data = [138 111 123 132 128 147 136 135 127 106 137 128 111]
data[-13]	138
data[6]	136
data[10]	137
data[3]	132

A =
[[132 114 127 121]
 [137 109 103 122]
 [130 121 142 118]
 [118 132 141 109]
 [115 109 125 127]
 [144 112 133 137]
 [126 143 127 111]
 [133 150 121 108]
 [132 122 137 132]
 [129 142 140 121]
 [116 114 115 117]]
A[0,0] => 132
A[4,1] => 109
A[6,2] => 127
A[2,2] => 142
A[7,2] => 121
A[6,1] => 143
A[:, 2] => [127, 103, 142, 141, 125, 133, 127, 121, 137, 140, 115]
A[2] => [130, 121, 142, 118]
A[:, 3] => [121, 122, 118, 109, 127, 137, 111, 108, 132, 121, 117]
A[2,1] => 121
A[9,2] => 140
A[8,1] => 122
A[5,0] => 144
A[5] => [144, 112, 133, 137]

grid =
[[101 106 135 149 150]
 [124 136 113 122 137]]
grid[0,0] = 101
grid[1,3] = 122
grid[0,4] = 150
grid[:, 4] = [150, 137]
grid[:, 0] = [101, 124]

B =
array([[128, 126, 137, 131, 134, 125, 132, 125, 119, 145],
       [117, 143, 130, 125, 136, 132, 128, 122, 128, 121],
       [129, 130, 116, 119, 129, 135, 128, 124, 133, 112],
       [120, 129, 133, 120, 116, 119, 126, 142, 120, 131],
       [138, 121, 126, 141, 125, 126, 127, 130, 129, 122],
       [134, 144, 124, 155, 114, 127, 129, 132, 133, 119]])
Indices start at 0.
(0, 0): 128
(5, 9): 119
(0, 7): 125
(2, 0): 129
(2, 8): 133
(1, 2): 130
(5, 3): 155
(2, 9): 112
(0, 1): 126
(4, 6): 127
(5, 5): 127
(4, 4): 125
(0, 8): 119
(1, 8): 128
(0, 3): 131
(2, 5): 135
(5, 6): 129
(2, 4): 129
(3, 7): 142
(4, 9): 122
(5, 2): 124
(2, 6): 128
(3, 4): 116
(5, 0): 134
(0, 2): 137

W =
[[119 134 128 108 139 128 130 125 132 137 140 128 133 127 133]
 [145 125 133 130 123 127 128 131 136 107 134 122 111 142 135]
 [114 132 140 129 138 133 124 135 130 146 126 113 131 122 118]
 [124 131 149 125 138 131 123 136 135 133 130 111 122 126 127]
 [151 131 127 118 127 125 127 122 141 110 143 130 113 137 132]
 [153 130 136 129 125 127 123 127 141 109 136 124 110 135 128]
 [131 127 136 137 126 129 125 133 130 124 124 121 123 130 126]
 [141 123 139 135 122 126 126 135 132 108 127 120 113 139 138]
 [138 133 129 113 133 125 127 122 136 122 141 132 124 128 133]
 [123 131 147 124 138 132 124 136 136 135 131 110 121 128 126]
 [141 125 144 141 123 127 122 136 132 113 122 118 114 131 130]
 [122 127 144 128 133 129 126 137 130 128 127 114 123 131 134]]
W[0][0] => 119
W[1][12] => 111
W[6] => [131, 127, 136, 137, 126, 129, 125, 133, 130, 124, 124, 121, 123, 130, 126]
W[2][11] => 113
W[8][12] => 124
W[2][0] => 114
W[9][0] => 123
W[1] => [145, 125, 133, 130, 123, 127, 128, 131, 136, 107, 134, 122, 111, 142, 135]
W[11] => [122, 127, 144, 128, 133, 129, 126, 137, 130, 128, 127, 114, 123, 131, 134]
W[8][14] => 133
W[10][1] => 125
W[1][10] => 134
W[4][3] => 118
W[0][8] => 132
W[7][12] => 113
W[9][14] => 126
W[8][8] => 136
W[8][4] => 133
W[0][4] => 139
W[5][5] => 127
W[4][10] => 143
W[:, 5] => [128, 127, 133, 131, 125, 127, 129, 126, 125, 132, 127, 129]
W[5][9] => 109
W[8] => [138, 133, 129, 113, 133, 125, 127, 122, 136, 122, 141, 132, 124, 128, 133]
W[2][3] => 129
W[9] => [123, 131, 147, 124, 138, 132, 124, 136, 136, 135, 131, 110, 121, 128, 126]
W[3] => [124, 131, 149, 125, 138, 131, 123, 136, 135, 133, 130, 111, 122, 126, 127]
W[2][7] => 135
W[:, 11] => [128, 122, 113, 111, 130, 124, 121, 120, 132, 110, 118, 114]
W[4][8] => 141
W[11][6] => 126
W[:, 6] => [130, 128, 124, 123, 127, 123, 125, 126, 127, 124, 122, 126]
W[7] => [141, 123, 139, 135, 122, 126, 126, 135, 132, 108, 127, 120, 113, 139, 138]
W[10][14] => 130
W[11][5] => 129
W[:, 3] => [108, 130, 129, 125, 118, 129, 137, 135, 113, 124, 141, 128]

x =
[[123 145 136 122 130 131]
 [131 142 136 130 126 128]
 [127 145 138 125 123 128]
 [124 138 134 131 127 131]
 [125 142 138 127 124 126]
 [126 143 137 127 128 125]
 [138 151 140 123 119 131]
 [130 141 137 130 128 123]
 [135 138 137 135 125 119]]
Indices start at 0.
row 0 col 0 => 123
row 2 col 5 => 128
row 4 col 2 => 138
row 4 col 3 => 127
row 2 col 4 => 123
row 8 col 3 => 135
row 7 col 3 => 130
row 2 col 3 => 125
row 1 col 0 => 131
row 0 col 2 => 136
row 1 col 1 => 142
row 6 col 1 => 151
row 6 col 4 => 119
row 8 col 2 => 137
row 1 col 3 => 130
row 5 col 4 => 128
row 5 col 5 => 125
row 7 col 4 => 128
row 2 col 1 => 145
row 8 col 4 => 125

a = 106  128  114  127
a[0] = 106
a[1] = 128
a[3] = 127

m = ((135, 135, 121, 120, 129, 127, 125, 125, 135, 129, 128), (117, 134, 127, 127, 121, 131, 145, 130, 134, 120, 126), (130, 128, 131, 133, 129, 124, 104, 132, 116, 147, 129), (129, 141, 134, 133, 116, 115, 126, 125, 128, 120, 129), (132, 122, 131, 132, 138, 123, 126, 128, 129, 120, 131), (125, 143, 125, 124, 123, 135, 123, 135, 130, 136, 127), (141, 127, 126, 126, 129, 143, 130, 117, 128, 128, 135), (115, 128, 117, 117, 132, 137, 135, 141, 134, 132, 126), (125, 127, 156, 155, 124, 120, 129, 119, 125, 113, 126), (113, 108, 138, 139, 151, 120, 136, 140, 122, 121, 121))
m[0][0] -> 135
m[9][4] -> 151
m[2][2] -> 131
m[6][2] -> 126
m[:, 6] -> [125, 145, 104, 126, 126, 123, 130, 135, 129, 136]
m[7][8] -> 134
m[1] -> [117, 134, 127, 127, 121, 131, 145, 130, 134, 120, 126]
m[5][0] -> 125
m[8][10] -> 126
m[8] -> [125, 127, 156, 155, 124, 120, 129, 119, 125, 113, 126]
m[4][4] -> 138
m[8][9] -> 113
m[7] -> [115, 128, 117, 117, 132, 137, 135, 141, 134, 132, 126]
m[1][1] -> 134
m[:, 0] -> [135, 117, 130, 129, 132, 125, 141, 115, 125, 113]
m[4][7] -> 128
m[:, 7] -> [125, 130, 132, 125, 128, 135, 117, 141, 119, 140]
m[:, 5] -> [127, 131, 124, 115, 123, 135, 143, 137, 120, 120]
m[1][4] -> 121
m[7][1] -> 128
m[3] -> [129, 141, 134, 133, 116, 115, 126, 125, 128, 120, 129]
m[6][7] -> 117
m[:, 3] -> [120, 127, 133, 133, 132, 124, 126, 117, 155, 139]
m[:, 10] -> [128, 126, 129, 129, 131, 127, 135, 126, 126, 121]
m[:, 2] -> [121, 127, 131, 134, 131, 125, 126, 117, 156, 138]
m[9][0] -> 113
m[:, 4] -> [129, 121, 129, 116, 138, 123, 129, 132, 124, 151]
m[1][3] -> 127
m[1][5] -> 131
m[3][2] -> 134
m[4] -> [132, 122, 131, 132, 138, 123, 126, 128, 129, 120, 131]
m[0][5] -> 127
m[0][10] -> 128
m[2][8] -> 116
m[:, 1] -> [135, 134, 128, 141, 122, 143, 127, 128, 127, 108]
m[8][7] -> 119
